(in the rows, 128 means zero)
Each row of numbers belongs to one of the elements below and depends on some of the facts about them. Some rows are named. Which element is each other row?

There are 3 kinds of fact about the elements: π, τ, β.
π (each to the one after it):
bagror π stabra π fadro
baza π trabam
brate π vatar π zeru π gromakan π skuves π zasken π pledridir
breples π gigu π nafam π sogres π kape π tezu
briklor π lugrir
brubrusuk π tisafe π mumus
bruklek π kedes
butupluk π flasur π tozal π lidus π duga π brivu π nozom
dragoke π sobrem π litifel π mupur π trugo
draklero π suma π brotra π toten
druste π fletak π bastul π nosker π skener
flafir π vetim
grotromi π zugrun
grovafir π brifil π tumes π sato π sases
gupla π klemar π zuklan
keskes π stafur
klagren π kibrum π gubro π klesi π flinatan
kunistes π brezel π tristin π vameklu π kliklis
mabak π gatros
nelo π stefleben
plagris π rukan
regre π riflil π boflen π niza
skepokle π zotil π zeli π dritru π vaske π mapli π rogrorun π vedin
solu π motok π rostel
stiplafli π poval π bigik π rina π fuge π bregilus
stisitrel π rogra π pliga π kobem π fofigre
tagra π lufun π teklu π kesti π tratiklos π tralos π graplalok
tugus π tegre π drasam π flipim
veplikluk π tuklo π bomastus π sagal π stedros π linok π kezagro
vibam π stekles π gebrak π dusto π kuras π vaklir π fero π stutran π velobal
zudru π vepu π lodun
τ brifil <- bagror fadro stabra
τ fledrel <- bastul druste fletak nosker skener
τ butupluk <- baza trabam
τ kezagro <- bebral
τ segri <- bigik bregilus fuge poval rina stiplafli
τ bules <- boflen niza regre riflil
τ gregul <- bomastus kezagro linok sagal stedros tuklo veplikluk
τ vobriskir <- brate gromakan pledridir skuves vatar zasken zeru
τ zotil <- breples gigu kape nafam sogres tezu
τ kibrum <- brezel kliklis kunistes tristin vameklu
τ flogris <- brifil grovafir sases sato tumes
τ bregilus <- briklor lugrir
τ bokigur <- brivu butupluk duga flasur lidus nozom tozal
τ lidus <- brotra draklero suma toten
τ grovafir <- brubrusuk mumus tisafe
τ veplikluk <- bruklek kedes
τ treplan <- dragoke litifel mupur sobrem trugo
τ brukedru <- drasam flipim tegre tugus
τ gamum <- dritru mapli rogrorun skepokle vaske vedin zeli zotil
τ gubro <- dusto fero gebrak kuras stekles stutran vaklir velobal vibam
τ tuklo <- flafir vetim
τ skimu <- flinatan gubro kibrum klagren klesi
τ rostel <- floflar
τ sagal <- fofigre kobem pliga rogra stisitrel
τ poval <- gatros mabak
τ solu <- giskam
τ tegre <- graplalok kesti lufun tagra teklu tralos tratiklos
τ nozom <- grotromi zugrun
τ rina <- gupla klemar zuklan
τ bigik <- keskes stafur
τ regre <- kluskabrul
τ klesi <- lodun vepu zudru
τ plugrik <- motok rostel solu
τ vatar <- nelo stefleben
τ duga <- plagris rukan
τ flipim <- plegra
τ skuves <- skekli
{bagror baza bomastus bruklek dragoke drasam dusto fadro fero flasur fofigre gigu graplalok grotromi kedes klagren kliklis kobem kunistes kuras lufun lugrir niza plagris riflil rogra sases sato sobrem sogres stisitrel stutran teklu toten tozal tumes vameklu vaske vepu vetim zasken zeru} β a
{bastul boflen brezel brubrusuk draklero flafir floflar fuge giskam gromakan kape kesti klemar linok motok mupur nafam nosker pledridir plegra pliga skekli skener stabra stedros stefleben stekles stiplafli tagra tisafe trabam tralos trugo vaklir velobal vibam} β b
{bebral brate breples briklor brivu brotra dritru flinatan gatros gebrak gupla keskes kluskabrul litifel lodun mabak mapli mumus nelo rogrorun rukan skepokle stafur suma tezu tratiklos tristin tugus vedin zeli zudru zugrun zuklan} β c

Some rows with their names:
[178 117 148 129 126 164 124 134 130 130  40 115 120 133 150 135 105 111
 154 175 150 161 106 133  34 109 123 123]: vepu
[144 111 127 124 133  91 135 110 125 225 183 130 166 141 115  97 119 171
 100 140 112 145 158 133 186 113 142 118]: brivu
[124 121 134  91 130 101 134 128 131 174 150 136 139 148  96 117 108 142
 130 117  98 109 154 140 162 125 122 123]: duga
[140 135 130 155 135 118 125 141 122 128 125 134 114 124 183 135 149 129
 147 137 137 105 133 118 130 113 126 132]: rukan
[113 134 132 128 133 124 126 146 127 124 137 123 124 130 113 127 123 117
 145 134 117 100 130 128 135 142 124 129]: segri
[118 132 132 135 136 123 122 132 127  86  98 122 104 139 164 142 142 129
 161 135 140 147 146 120 131 127 125 128]: flasur
[ 83 134 121 136 136 129 125 120 120 106 115 138 113 150 120 128 117 131
 139 104 136 143 140 126 129  93 133 142]: tozal
[122 130 134 133 135 129 123 133 127  80  94 123 109 138 166 140 139 124
 161 138 139 151 138 121 118 125 126 128]: sobrem
[140 144 133 133 116 151 119 133 120  66 137 116 104 125 126 156 145 112
 123 129 141 151 144 114 109 162 136 115]: dragoke
[138 145 125 120 121 128 114 135 116  91 124 118 117 111 135 161 150 119
  98 116 145  99 113 120 139 182 131 116]: flafir
[115 140 138 126 142 108 120 158 119  80 111 121 122 132 155 142 133 113
 170 147 127  86 110 126 134 148 117 134]: tuklo
[117 137 134 120 134 108 119 130 118  68  99 120 114 145 170 146 139 135
 154 145 142 141 129 123 136 131 124 132]: vetim
[116 123 120 121 132 123 126 127 133 149 112 130 125 119 130 130 135 131
 116 109 131 111 129 129 146 140 126 124]: plegra
[141 142 123 138 121 140 116 135 124 110 120 120 107 105 130 157 151 116
 105 109 143 105 129 118 135 177 130 113]: draklero
[184 129 135 121 114 176 133 134 134  44 101 143 142  74 111 154 150 107
 120 115 145 143  65 120  92 158 136 110]: vibam
[135 109 123  84 127 103 135 107 137 199 118 142 145 136 112 121 116 158
  98  96 115 123 148 142 165 120 125 118]: trugo
[ 97 133 121  91 114 119 132 104 135 135 125 129 108 148 118 116 120 144
 117 128 121 154 143 131 125 103 115 151]: sogres
[121 134 132 133 132 123 127 141 129 121 136 123 126 129 114 127 123 118
 145 131 119 107 125 130 133 139 123 130]: plugrik
[143 132 126 145 124 123 129 126 122 150 151 136 130 127 146 124 135 137
 118 130 130 119 132 124 130 111 131 131]: kluskabrul

Name these rows:
No name comes twice in this set of rows, the named rows included.
[116 104 120 145 137  97 136 108 131 243 204  99 184 125 107  64 124 171
  98 197 116 170 132 128 190 137 150 129] | vedin
[125 125 137 128 135 162 140 146 131  63 104 158 156 111  88 121 104 101
 164 117 125 123  57 135  78  94 130 141] | gubro
[132 156 138 129 124 131 115 158 112  67 153 114 117 120 115 157 139 100
 132 138 128  86 116 119 124 184 128 122] | veplikluk
[106 102 124 121 136  99 133  96 133 197 170  94 169 144  92  82 117 172
 113 178 119 209 152 132 192 140 148 121] | graplalok
[150 122 139  94 111 157 135 133 140 184  85 124 134 131  90 106  82 107
 124 166 116 115  86 147  36 105 107 149] | klesi
[ 99 106 128 126 145  97 133 125 135 210 182  96 175 132  78  79 111 151
 129 179 103 150 137 135 194 160 142 123] | nozom
[218 136 146 152 106 183 121 144 119 158 108 120 128 108 130 142 117 100
 101 169 149 121 100 123  25 132 135 116] | zudru
[157 118 142 124 125 162 135 146 133 108 118 124 152 121 110 124 102  94
 146 153 121 125  85 140  58 132 124 126] | skimu
[167  89 131  89 130 128 148 101 145 156 118 146 198 103  82 100 114 161
 113 127 120 181  82 143 155 121 143 108] | vaklir
[139  83 122 114 135 129 148  98 152 178 140 110 213  84  74  66 123 165
 112 187 124 210  59 136 168 147 150 121] | velobal
[150 112 137 148 133 163 133 156 134  47 123 113 147 129 174 140 118  71
 168 151 126 118  89 144  37 141 117 122] | kibrum

The same elements again, as new rows of numbers:
Some elements and their rows:
[145 112 128  69 111 121 135 192  94 120 182  94 109 105  54 147 141 110
  64 100  80 142 120 118 131  79 114 154 138 123  76 171 148  98 142 131
  89  85 109 132 107 158 148 128 147  68  57  99 100  95]: lodun
[180 172  99 101 125  93 115 105  88 161 145  89 115 125 122 135 149 142
 101 151 131 158  94 164 234  90 162 139 114 142 157 102  86 140 168 137
 117  42  81 136 114  94 125 131 142 109 126 147 134 125]: druste
[168 138 116  91 116 108 131 153  84 134 153  96 114 123  90 136 144 132
  85 138 106 150 108 152 182  80 150 157 123 135 119 128 112 105 144 143
 109  72  90 137 109 115 131 137 150 102 106 120 120 116]: plugrik
[165 161  98  89 131 115 120 127 102 144 176 112 119 114 111 146 137 137
  95 121 131 180 100 155 197  82 117 123 106 147 140 119 103 151 176 145
 116  44  97 127 125 113 151 126 141  92 101 119 109 117]: brezel
[173 185  89  95 117 125 126 100 100 167 157  99 113 121 133 134 165 120
 105 125 130 176  78 151 215  99 136 118 118 145 170 101  91 146 180 139
 108  14  94 135 103  96 138 123 133  76 116 140 106 123]: kunistes
[168 141 106  86 114  90 139 155  79 124 147 102 119 121  79 143 143 129
  97 139  98 158 111 143 186  85 143 148 122 131 120 137  97 105 137 143
 112  69  95 139 105 120 136 142 151 100 114 128 123 120]: flogris
[175 196 113 119 120 124 123 101 100 173 143  91 118 124 106 121 146 138
 115 141 120 157  91 140 203 101 125 137 122 143 163 111 108 116 158 159
 105  50 118 120  91 101 132 136 152 102 108 136  80 126]: lufun
[181 133 115  94 111 107 141 157  88 144 150 103 110 131  96 133 145 141
  83 134 111 142 110 161 179  79 156 149 132 131 111 124 105 115 147 133
 101  76  95 127 105 117 128 127 148  98 110 113 119 108]: gamum
[197 153  98 108 115  98 136 125  94 168 140 105 109 134 121 134 148 152
  93 143 135 143 100 172 215  86 166 134 131 135 134 102  80 137 166 126
 100  59  94 123 108 103 118 117 142 104 128 124 129 105]: zotil
[175 120 114  95 111 122 144 190 100 141 160 122 111 130  72 133 124 151
  84 112 118 140 118 158 142  67 120 142 130 131  81 138 111 115 146 144
  94 104 126 108 118 138 147 120 156  77 101  73 106  98]: kape
[174 148 105  97 100 135 143 162  91 153 144 104 108 128  87 126 154 130
  95 118 109 144  95 144 160  86 133 144 138 130 114 127 109 104 147 148
  92  73 120 119  98 121 136 124 150  65 113  97 100 109]: vaske
[146 120 137  76 100 132 146 198  76 130 149 104  95 126  59 112 157 121
  86 110  78 153 100 132 114  73 118 179 144 123 106 156 154  90 112 169
 103  87 122 130 101 148 152 138 149  55  86  76 107 112]: kedes
[163 132 127  85 120  97 131 151  80 139 148  95 100 131  94 125 148 136
  91 137 103 161 104 157 179  77 148 168 127 134 135 130 124 124 135 150
 115  71  89 133 108 125 131 132 147  95 101 115 127 117]: gregul
[158 139 126  79 124  96 111 154  93 156 152  80  91 130  87 129 144 133
 102 124 107 153  99 139 192  80 133 153 125 121 137 143 129 131 145 143
  98  64 108 121 101 145 131 126 155  68  80 113 129 111]: bebral
[174 187  91  95 118 123 125  99  98 168 155  94 112 121 130 133 165 123
 106 126 131 173  77 150 218  99 138 118 117 147 170 101  89 145 178 144
 111  16  96 133 103  95 138 126 137  78 119 140 108 125]: klagren
[168 153 113  83 125 135 104 161  93 140 155  95 121 136  68 147 121 149
  97 116 121 152 107 154 182  71 119 148  90 150 121 127 110 113 155 159
 110  75  98 127 126 118 150 129 142  77 105 104 122 124]: skekli
[178 182  74  95 131  79 113 117  93 154 143 104 123 124 109 151 131 149
 128 141 137 182  96 150 237  90 121 111  97 141 161 119  60 153 164 155
 120  43 111 121 117 109 145 135 153  96 136 137 129 129]: brubrusuk
[152 135 113  80 104 145 151 166  92 125 173 108 114 111  83 134 160 105
  77 105  91 165  99 131 134  83 115 143 136 135 108 142 132 104 149 146
 101  56 108 137 103 127 152 130 137  65  85 105  87 107]: fero
[151 133 105  91 107  98 120 160  80 139 159 101 115 117  92 116 159 118
  79 145 118 141 112 144 164  85 147 163 108 128  94 133 128 101 140 146
 106  79  88 137 127 122 131 146 163  93 108 119 114 113]: rina

Which element is each row?
No name comes twice in this set of rows, the named rows included.
[176 199 109 125 141 104 103  93 106 174 153  97 121 125 113 133 121 162
 118 146 145 166 103 155 229  91 117 130 102 151 169 104  96 147 172 158
 115  53 114 112 114 102 137 130 158 123 110 135  96 128] | tagra
[172 106 122  84 100 118 142 205  96 143 158  99 103 126  57 138 135 131
  71 107  93 118 121 135 131  77 127 152 149 112  62 164 129  94 139 126
  74 108 130 113  97 159 133 117 158  65  76  79 107  82] | tezu
[170 175  92  93 136 109 113 103 107 156 178 109 117 116 129 146 140 138
 102 126 145 184  94 161 223  88 123 110 100 153 159 105  88 168 188 142
 118  25  92 127 125 103 148 121 139  96 108 134 113 121] | vibam
[139 109 122  83 101 109 133 197  76 118 168 107 114 114  64 117 155 113
  65 134  98 132 124 133 119  76 137 179 119 121  59 154 149  77 125 151
 102 104  95 139 125 139 140 152 165  86  93 100 107 106] | bregilus
[172 128 116  86 109 112 126 176  98 150 154  90 104 123  71 137 137 133
  83 114 107 130 112 138 166  80 131 145 136 121  92 150 117 110 149 129
  84  87 120 115 100 148 131 120 156  71  86  99 113  94] | mapli
[184 169 106  92 125 120 105 123  88 156 141  82 120 131  94 147 144 144
  93 134 121 143  99 163 223  82 158 155 102 153 144 105  96 120 159 145
 109  48  76 144 118  99 131 129 128  96 120 138 141 124] | vatar
[179 191  75  96 112  96 126 110  88 161 127  95 117 122 111 137 159 129
 130 140 124 174  79 139 231 102 135 112 112 132 171 113  66 131 155 155
 111  28 113 131  94  99 138 138 147  79 141 144 120 131] | bagror
[163 133 117  86 118 112 141 147  89 129 168 102 115 118  97 140 149 124
  76 129 104 162 109 150 176  83 144 148 124 137 119 129 116 118 154 134
 111  58  81 142 110 117 135 134 141 100  95 125 112 112] | skimu
[170 171 105  95 137  94 102 111  95 172 149 101  99 134 124 127 138 155
 122 137 145 183  88 169 229  79 131 135 103 142 181 108  95 170 164 162
 122  42 104 117 122 112 141 124 147  86 116 119 137 130] | flafir
[155 140 125  83 130 103 116 156  87 147 154 107  97 132  91 123 135 150
 106 125 118 173 100 156 174  70 116 158 116 134 142 133 124 146 138 166
 117  71 112 117 123 138 149 130 150  77  97  92 129 120] | pliga
[153 119 110  71 103  95 135 203  84 113 155  92 114 112  36 152 131 119
  87 114  71 140 122 110 143  84 111 149 133 111  80 182 121  84 119 142
  90  97 129 128  97 162 146 141 161  68  80 104 112 103] | mumus
[154 108 133  82 106 117 147 197  78 109 162 102 116 116  51 134 141 127
  65 124  78 140 123 142 129  72 137 181 137 129  75 156 139  77 122 149
 106 103 101 140 112 138 142 140 151  93  89  98 113 106] | rostel

The same elements again, as new rows of numbers:
Named rows:
[135  74 176 125 213 142 124  53  87  70 171 133  71  81 184 103 163 140
 141  71 113 131 140  54 185  86 117]: nozom
[ 91 171  80 129 157 196 137 135 110 141 123 112 153  93 130 113 149 153
 104  58 134 140 115 172 107 122  92]: zugrun
[ 89 110  57 110 128 151 166 141 158 169  76 122 123 152 110 111 140 162
 119  94 102 140  93 224 142 130 101]: breples
[145 142 118 136 196 142 157 115 151 127 133 113 119 156 123 115 138 191
 160 126 102 136 137 227  92 136 131]: zotil
[149 118 132 124 182 127 160 107 138 126 123 122 108 157 146 107 138 173
 165 133 102 134 140 171 129 127 130]: gamum
[100  94 171  70 170 116 154  66 123  99 100 150  55 123 158  40 158 156
 141  82 111 164 154 106 160 131  72]: tezu
[ 84 103 203  75 179 112 151  96 115 118 108 140  87 133 188 112 124 136
 184 121 132 159 177 115 147 158  95]: kape
[ 98 135 131 105 160 141 177 117 117 108 134 140 112 135 151 117 155 135
 163 190  96 160 183 102 152 140  70]: sogres
[148 134  82  99 123 185 156 117  81 162 124 131 131 128 115  84 125 142
 139  78 143 135 167 118 118 142  69]: gebrak
[217 122 115 133 136 180 154  90  70 167 158 126 131 135 120 121 103 141
 169 103 125 108 177 117 110 148 107]: gubro
[187 147 113 164 141 193 134  94  92 148 153 111 137 112 112 134 109 150
 155  90 102 110 132 179  83 157 131]: kibrum
[141 138  81 100 129 179 154 124  86 156 119 130 130 131 118  83 129 145
 138  82 146 135 163 116 119 136  73]: tristin
[102 149 123 122 141 157 155 124  97 105 134 135 123 121 152 125 147 113
 152 175 102 152 168  66 147 137  81]: sato
[ 99 161 149 101 117 126 127 114  99 112  92 140  93 115 190  53 130 116
 131  90 115 156 120  54 137 134  87]: tratiklos
[111 154  92 119 188 165 141 129 113 139 142 129 147 128 121 165 159 120
 104 134 142 148 177  80 136 103  63]: tozal
[158 134 124 148 163 147 137 114 114 125 122 118 123 137 151 118 129 147
 155 116 109 122 123 127 122 123 142]: fledrel
[ 93 126  64 149 133 160 134 136 154 157  97 121 132 147  83 184 139 111
 100 137  88 140 106 157 132 132 101]: dragoke
[ 86 111 209  96 162 142 126 105  98 112  76 132 116 117 161 115 137 108
 181 110 150 146 172  61 135 167 131]: stedros
[156 147 133 141 145 137 154 129  89 102 141 123 117 139 202  87 120 147
 191 157 100 126 135  91 138 125 136]: rina

Rows to name:
No name comes twice in this set of rows, the named rows included.
[ 92 153 126 120 161 169 161 121  90 116 150 134 145  94 172 149 160 111
 133 159 112 149 171  65 169 117  69] | toten
[124 138 128 122 125 174 163 104  80 123 146 139 123 108 143 129 136 109
 159 167  95 143 180  73 146 154  69] | vameklu
[ 90  64 149  79 173 135 141  61 108  66 128 146  32 112 143  31 164 156
 148  72 109 161 150  89 170 121  77] | rogrorun
[ 71  47 175 100 185 143 107  74  86  55 152 137  37 111 153 101 133 122
 179  78 135 151 159  54 158 137 105] | pledridir
[ 83  49 137  84 174 144 140  61 102  49 143 145  22 109 136  28 168 159
 154  70 107 159 149  86 174 117  78] | vedin
[176 143 107 138 177 146 138 129 106 133 130 118 134 158 143 114 130 153
 158 123 137 121 153 104 112 113 131] | rostel
[118 145 100 125 170 167 130 132 123 125  95 128 144 153  72 139 166 114
 130 152 144 144 187  65 108 134  98] | bomastus
[122 161  94 151 147 191 128 107 117 134 139 121 131 117  77 160 134 123
 117 122  99 142 150 152  86 157  82] | vepu
[ 93 108 116  87 189 144 151 143 117 134 131 125 114 170 136 134 122 155
 179 122 167 150 187 141 118 140  93] | nafam
[ 82  76 208  96 180 142 110  83 100  85  92 135  80 115 140 105 145 111
 178  88 148 147 171  48 141 157 128] | linok
[107 127 116 134 140 206 124 117  87 146 151 112 130 109 108 161  96 131
 165  77 138 130 151 177  83 180 105] | stekles
[107 138 191 112 159 138 132  87 121 110  69 142 119 118 120 116 171  95
 135 150 111 155 178  35 137 154 102] | fofigre

